Below is a small trained network, with its code and all its weights. Each question gives an input and a class and asks what happens when units are switched off, that is, made to give their printed mean instead of their output.

import numpy as np


def w(rows, s, z=0):
    codes = np.array(rows[::2]) - 128.0
    scale = np.full(codes.shape[1], s)
    scale[-1] = z or s
    return codes * scale


def f(y):
    return y / 2 * (1 + np.tanh(0.7978845608 * (y + 0.044715 * y**3)))


def log_softmax(a):
    a = a - a.max(-1, keepdims=True)
    return a - np.log(np.exp(a).sum(-1, keepdims=True))


def net(x, mask):
    res = np.array(x, float).reshape(1, 5) / 4 @ E
    y = f(res @ A[0][:, :-1].T + A[0][:, -1])
    res = res + np.where(mask, y, B[0][:, -1]) @ B[0][:, :-1]
    return log_softmax(res[-1] @ U[:, :-1].T + U[:, -1])


A, B = {}, {}
E = w([
[130,116,130,124],'x0',
[143,109,44,228],'x1',
[132,110,128,123],'x2',
[22,92,132,147],'x3',
[142,112,247,240],'x4',
],0.013)
A[0] = w([
[193,155,155,100,22],'n1',
[144,92,81,89,148],'n2',
[49,112,129,142,34],'n3',
[193,137,131,121,36],'n4',
[140,110,168,80,14],'n5',
[130,139,188,62,11],'n6',
[159,109,48,179,5],'n7',
[226,157,126,118,123],'n8',
[169,93,50,210,72],'n9',
[138,151,168,82,66],'n10',
[60,103,120,126,21],'n11',
[160,101,171,182,101],'n12',
[114,139,18,67,77],'n13',
[28,90,129,135,67],'n14',
[254,139,119,120,120],'n15',
[151,102,185,185,128],'n16',
],0.016,0.0029)
B[0] = w([
[103,114,121,152,164],'n1',
[172,184,163,136,186],'n2',
[119,75,91,194,165],'n3',
[122,111,99,168,155],'n4',
[70,161,143,103,160],'n5',
[42,146,150,64,184],'n6',
[71,154,141,59,195],'n7',
[134,76,35,193,184],'n8',
[22,129,153,9,213],'n9',
[95,132,120,76,167],'n10',
[142,99,69,162,160],'n11',
[172,186,190,143,179],'n12',
[209,203,194,187,253],'n13',
[125,85,65,212,183],'n14',
[118,47,72,190,197],'n15',
[237,161,160,92,189],'n16',
],0.012,0.021)
U = w([
[248,226,171,117,169],'0',
[119,68,16,164,180],'1',
[24,165,124,3,5],'2',
],0.012,0.0033)

Each question gives the input, the list of numbers given to net, and the class t.
The units are the neurons (one row each of A and B). Each row of codes is followed by its name. A weight is (code - 128) times the scale printed after its matrix; where a second scale follows, it is the last column's (A, B and U).
mask holds one flag per neuron, in row order. A switched-off neuron (its flag False) gives its mean, the last column of its row in B, instead of its output. The means were averaged over made-up inputs and are rounded, as every weight is.
A unit's drop is (log p(t) with every unit on - log p(t) with that unit switched off) / (log p(t) with every unit on - log p(t) with every unit switched off).
The circuit of an input: a set's keep is (log p(t) with only the set's units on - log p(t) with every unit switched off) / (log p(t) with every unit on - log p(t) with every unit switched off). Starting from the 12 units with the biggest drops (on a tie, the unit counted first), units are removed one at a time, each time the one whose removal leaves the highest keep (on an exact tie, the one counted first), for as long as the keep stays at least 0.8.
units of the circuit, in order: the units of the circuit, biggest drop first
k most important neurons: the k neurons with the biggest drops, biggest first
drop of u: that unit's drop, to one decimal
input [7,8,3,-2,5], class 2: units of the circuit, in order	(n9)
input [8,-6,-1,-7,2], class 1: 3 most important neurons	(n8, n15, n9)
input [7,-7,6,8,8], class 0: 4 most important neurons	(n16, n12, n15, n8)
input [-8,-6,3,4,-6], class 0: 2 most important neurons	(n13, n9)
input [-1,-7,1,1,-7], class 0: 2 most important neurons	(n13, n9)
input [8,-2,3,-1,0], class 2: 2 most important neurons	(n13, n14)
input [-5,7,-6,-2,-5], class 2: 2 most important neurons	(n9, n7)
input [3,0,-8,-8,-6], class 1: 2 most important neurons	(n15, n8)
input [7,8,2,3,7], class 2: 4 most important neurons	(n9, n13, n7, n2)
input [-8,8,8,-7,6], class 2: 2 most important neurons	(n9, n7)
input [2,-4,-7,8,-8], class 0: 2 most important neurons	(n13, n15)
input [-3,-7,7,8,-3], class 1: 2 most important neurons	(n14, n9)
input [6,5,3,-7,0], class 1: 2 most important neurons	(n15, n8)
input [3,-3,8,-4,-2], class 1: most important neuron	(n9)
input [5,-2,6,7,-7], class 0: drop of n13	1.4
input [-7,3,-8,6,-7], class 0: drop of n13	1.8
input [6,5,-5,-3,-8], class 0: drop of n13	7.2
input [-6,-2,-5,-5,-4], class 1: drop of n8	0.5
